Here is a tiny trained network, its code and every weight. The questions are about switching its units off for an input and a class, where a switched-off unit gives its printed mean instead of its output.

import numpy as np


def w(rows, s, z=0):
    codes = np.array(rows[::2]) - 128.0
    scale = np.full(codes.shape[1], s)
    scale[-1] = z or s
    return codes * scale


def f(y):
    return np.maximum(y, 0)


def log_softmax(a):
    a = a - a.max(-1, keepdims=True)
    return a - np.log(np.exp(a).sum(-1, keepdims=True))


def net(x, mask):
    res = np.array(x, float).reshape(1, 6) / 4 @ E
    y = f(res @ A[0][:, :-1].T + A[0][:, -1])
    res = res + np.where(mask, y, B[0][:, -1]) @ B[0][:, :-1]
    return log_softmax(res[-1] @ U[:, :-1].T + U[:, -1])


A, B = {}, {}
E = w([
[86,231,208,170],'x0',
[124,121,129,133],'x1',
[127,147,98,248],'x2',
[83,55,151,171],'x3',
[125,126,129,131],'x4',
[29,149,71,125],'x5',
],0.011)
A[0] = w([
[164,142,55,193,79],'n0',
[171,152,201,150,140],'n1',
[39,193,75,108,183],'n2',
[142,49,36,124,78],'n3',
[139,96,169,82,96],'n4',
[183,196,73,187,117],'n5',
[179,141,37,105,122],'n6',
[71,89,189,17,65],'n7',
[117,132,175,30,47],'n8',
[186,184,46,101,178],'n9',
[90,45,186,171,253],'n10',
[8,135,47,66,144],'n11',
[52,254,254,160,105],'n12',
[87,71,168,126,177],'n13',
[205,118,230,118,157],'n14',
[183,178,122,100,197],'n15',
[137,99,113,241,112],'n16',
[234,115,154,142,82],'n17',
],0.0097,0.0053)
B[0] = w([
[70,159,186,85,168],'n0',
[153,108,93,142,182],'n1',
[210,136,103,207,203],'n2',
[145,49,237,111,193],'n3',
[121,181,194,145,159],'n4',
[84,203,168,62,185],'n5',
[180,147,181,80,177],'n6',
[95,198,185,156,190],'n7',
[53,190,178,135,174],'n8',
[147,96,81,112,190],'n9',
[175,203,2,83,208],'n10',
[204,142,158,197,210],'n11',
[181,6,158,51,254],'n12',
[143,188,70,82,172],'n13',
[180,142,114,191,200],'n14',
[96,146,61,132,187],'n15',
[104,207,228,81,196],'n16',
[142,130,134,205,179],'n17',
],0.0085,0.012)
U = w([
[67,175,195,133,67],'0',
[162,109,126,247,60],'1',
[119,13,169,97,38],'2',
[131,127,103,134,251],'3',
[124,129,105,134,254],'4',
[127,151,71,104,199],'5',
[52,106,42,127,31],'6',
],0.014,0.006)

Each question gives the input, the list of numbers given to net, and the class t.
The units are the neurons (one row each of A and B). Each row of codes is followed by its name. A weight is (code - 128) times the scale printed after its matrix; where a second scale follows, it is the last column's (A, B and U).
mask holds one flag per neuron, in row order. A switched-off neuron (its flag False) gives its mean, the last column of its row in B, instead of its output. The means were averaged over made-up inputs and are rounded, as every weight is.
A unit's drop is (log p(t) with every unit on - log p(t) with that unit switched off) / (log p(t) with every unit on - log p(t) with every unit switched off).
The circuit of an input: a set's keep is (log p(t) with only the set's units on - log p(t) with every unit switched off) / (log p(t) with every unit on - log p(t) with every unit switched off). Starting from the 12 units with the biggest drops (on a tie, the unit counted first), units are removed one at a time, each time the one whose removal leaves the highest keep (on an exact tie, the one counted first), for as long as the keep stays at least 0.8.
circuit, biggest first: the units of the circuit, biggest drop first
top k neurons: the k neurons with the biggest drops, biggest first
input [-8,2,7,-2,-2,-3], class 2: circuit, biggest first -> n3
input [-6,-3,7,2,-5,1], class 0: circuit, biggest first -> n16, n0
input [7,-5,2,8,6,5], class 5: top 3 neurons -> n10, n3, n13
input [7,-2,3,-8,5,-1], class 5: circuit, biggest first -> n3, n15
input [-8,1,2,4,-8,-8], class 1: top 3 neurons -> n12, n17, n14
input [-5,-3,-4,1,-1,7], class 1: circuit, biggest first -> n11, n2
input [-8,5,-2,0,3,8], class 1: top 3 neurons -> n11, n12, n2
input [4,-2,-2,-2,1,2], class 2: circuit, biggest first -> n12, n10
input [7,7,7,4,0,-4], class 0: top 2 neurons -> n16, n5
input [0,7,-6,-8,-4,-8], class 1: circuit, biggest first -> n14, n17
input [-5,1,8,-8,2,-7], class 0: circuit, biggest first -> n5, n0
input [2,-6,-8,-4,-6,4], class 0: top 2 neurons -> n8, n7
input [6,4,-4,8,-3,6], class 5: top 2 neurons -> n10, n13
input [5,-3,-7,6,-8,7], class 4: circuit, biggest first -> n2
input [8,2,-7,4,-3,-5], class 2: top 2 neurons -> n12, n16
input [-3,-6,-6,2,5,3], class 0: top 2 neurons -> n7, n12
input [3,-7,6,5,7,-4], class 3: top 3 neurons -> n10, n7, n8
input [-6,6,0,7,-2,-6], class 5: top 4 neurons -> n10, n12, n13, n11
input [-8,7,-4,-8,3,-1], class 2: top 2 neurons -> n3, n10
input [2,5,-2,7,-6,-8], class 1: circuit, biggest first -> n14
input [-2,0,-5,-6,3,-6], class 1: circuit, biggest first -> n14, n17
